Here is a tiny trained network, its code and every weight. The questions are about switching its units off for an input and a class, where a switched-off unit gives its printed mean instead of its output.

import numpy as np


def w(rows, s, z=0):
    codes = np.array(rows[::2]) - 128.0
    scale = np.full(codes.shape[1], s)
    scale[-1] = z or s
    return codes * scale


def f(y):
    return y / 2 * (1 + np.tanh(0.7978845608 * (y + 0.044715 * y**3)))


def log_softmax(a):
    a = a - a.max(-1, keepdims=True)
    return a - np.log(np.exp(a).sum(-1, keepdims=True))


def net(x, mask):
    res = np.array(x, float).reshape(1, 5) / 4 @ E
    y = f(res @ A[0][:, :-1].T + A[0][:, -1])
    res = res + np.where(mask, y, B[0][:, -1]) @ B[0][:, :-1]
    return log_softmax(res[-1] @ U[:, :-1].T + U[:, -1])


A, B = {}, {}
E = w([
[118,118,98,134,146,109,136],'x0',
[55,250,88,213,125,167,101],'x1',
[108,118,72,86,3,121,85],'x2',
[119,144,83,101,100,191,239],'x3',
[134,132,141,124,121,138,123],'x4',
],0.014)
A[0] = w([
[164,89,196,113,205,144,179,172],'N1',
[166,191,91,188,152,196,68,173],'N2',
[105,167,27,161,32,135,42,118],'N3',
[199,14,162,123,195,132,173,173],'N4',
[199,98,113,68,76,100,108,177],'N5',
[138,144,84,96,113,201,247,191],'N6',
[133,156,133,121,227,178,118,177],'N7',
[91,163,63,133,112,209,106,160],'N8',
[101,91,160,149,155,93,14,254],'N9',
],0.011,0.0089)
B[0] = w([
[79,164,199,108,169,141,170,223],'N1',
[186,166,144,206,170,111,128,210],'N2',
[147,97,242,65,153,97,168,253],'N3',
[71,81,187,90,148,116,160,247],'N4',
[135,54,75,7,60,87,69,215],'N5',
[37,151,91,93,79,216,167,246],'N6',
[145,176,134,228,177,146,115,196],'N7',
[79,141,163,130,109,173,157,216],'N8',
[185,162,152,114,180,29,44,247],'N9',
],0.011,0.017)
U = w([
[154,126,221,130,148,80,109,196],'0',
[110,108,184,136,96,190,204,184],'1',
[209,179,123,254,163,121,97,153],'2',
[103,200,77,251,135,229,128,50],'3',
[192,59,93,114,74,66,63,6],'4',
[152,68,32,86,33,177,139,88],'5',
],0.009,0.0022)

Each question gives the input, the list of numbers given to net, and the class t.
The units are the neurons (one row each of A and B). Each row of codes is followed by its name. A weight is (code - 128) times the scale printed after its matrix; where a second scale follows, it is the last column's (A, B and U).
mask holds one flag per neuron, in row order. A switched-off neuron (its flag False) gives its mean, the last column of its row in B, instead of its output. The means were averaged over made-up inputs and are rounded, as every weight is.
A unit's drop is (log p(t) with every unit on - log p(t) with that unit switched off) / (log p(t) with every unit on - log p(t) with every unit switched off).
The circuit of an input: a set's keep is (log p(t) with only the set's units on - log p(t) with every unit switched off) / (log p(t) with every unit on - log p(t) with every unit switched off). Starting from all 9 units, units are removed one at a time, each time the one whose removal leaves the highest keep (on an exact tie, the one counted first), for as long as the keep stays at least 0.8.
units of the circuit, in order: the units of the circuit, biggest drop first
top k neurons: the k neurons with the biggest drops, biggest first
drop of u: that unit's drop, to one decimal
input [-3,-1,7,-4,-6], class 4: units of the circuit, in order -> [N5]
input [2,-6,1,6,-6], class 5: units of the circuit, in order -> [N5 N3]
input [0,4,0,6,-7], class 3: units of the circuit, in order -> [N4 N5]
input [-8,0,-8,2,-8], class 1: top 3 neurons -> [N4 N1 N9]
input [0,-8,3,1,8], class 5: units of the circuit, in order -> [N5 N9]
input [5,1,-5,7,3], class 3: units of the circuit, in order -> [N3 N7]
input [-4,0,6,-2,3], class 4: units of the circuit, in order -> [N5 N1]
input [2,2,0,-6,-2], class 2: units of the circuit, in order -> [N4 N5 N1]
input [-3,8,-8,1,-3], class 3: top 2 neurons -> [N9 N3]
input [5,4,0,5,-6], class 3: top 2 neurons -> [N4 N5]
input [5,-1,-6,1,7], class 1: top 2 neurons -> [N9 N4]
input [2,-1,1,3,-8], class 5: top 2 neurons -> [N3 N1]
input [3,-7,2,-3,4], class 4: top 2 neurons -> [N5 N3]
input [-8,-7,-6,1,-3], class 1: units of the circuit, in order -> [N9]
input [-6,2,0,0,4], class 2: top 2 neurons -> [N6 N4]
input [-1,-7,3,0,1], class 4: top 2 neurons -> [N5 N6]
input [-2,8,-2,1,2], class 3: top 2 neurons -> [N9 N8]
input [8,0,8,-1,7], class 4: top 3 neurons -> [N5 N1 N4]
input [-8,-2,7,-4,-4], class 4: drop of N5 -> 0.1
input [4,-8,4,4,0], class 5: drop of N5 -> 0.2
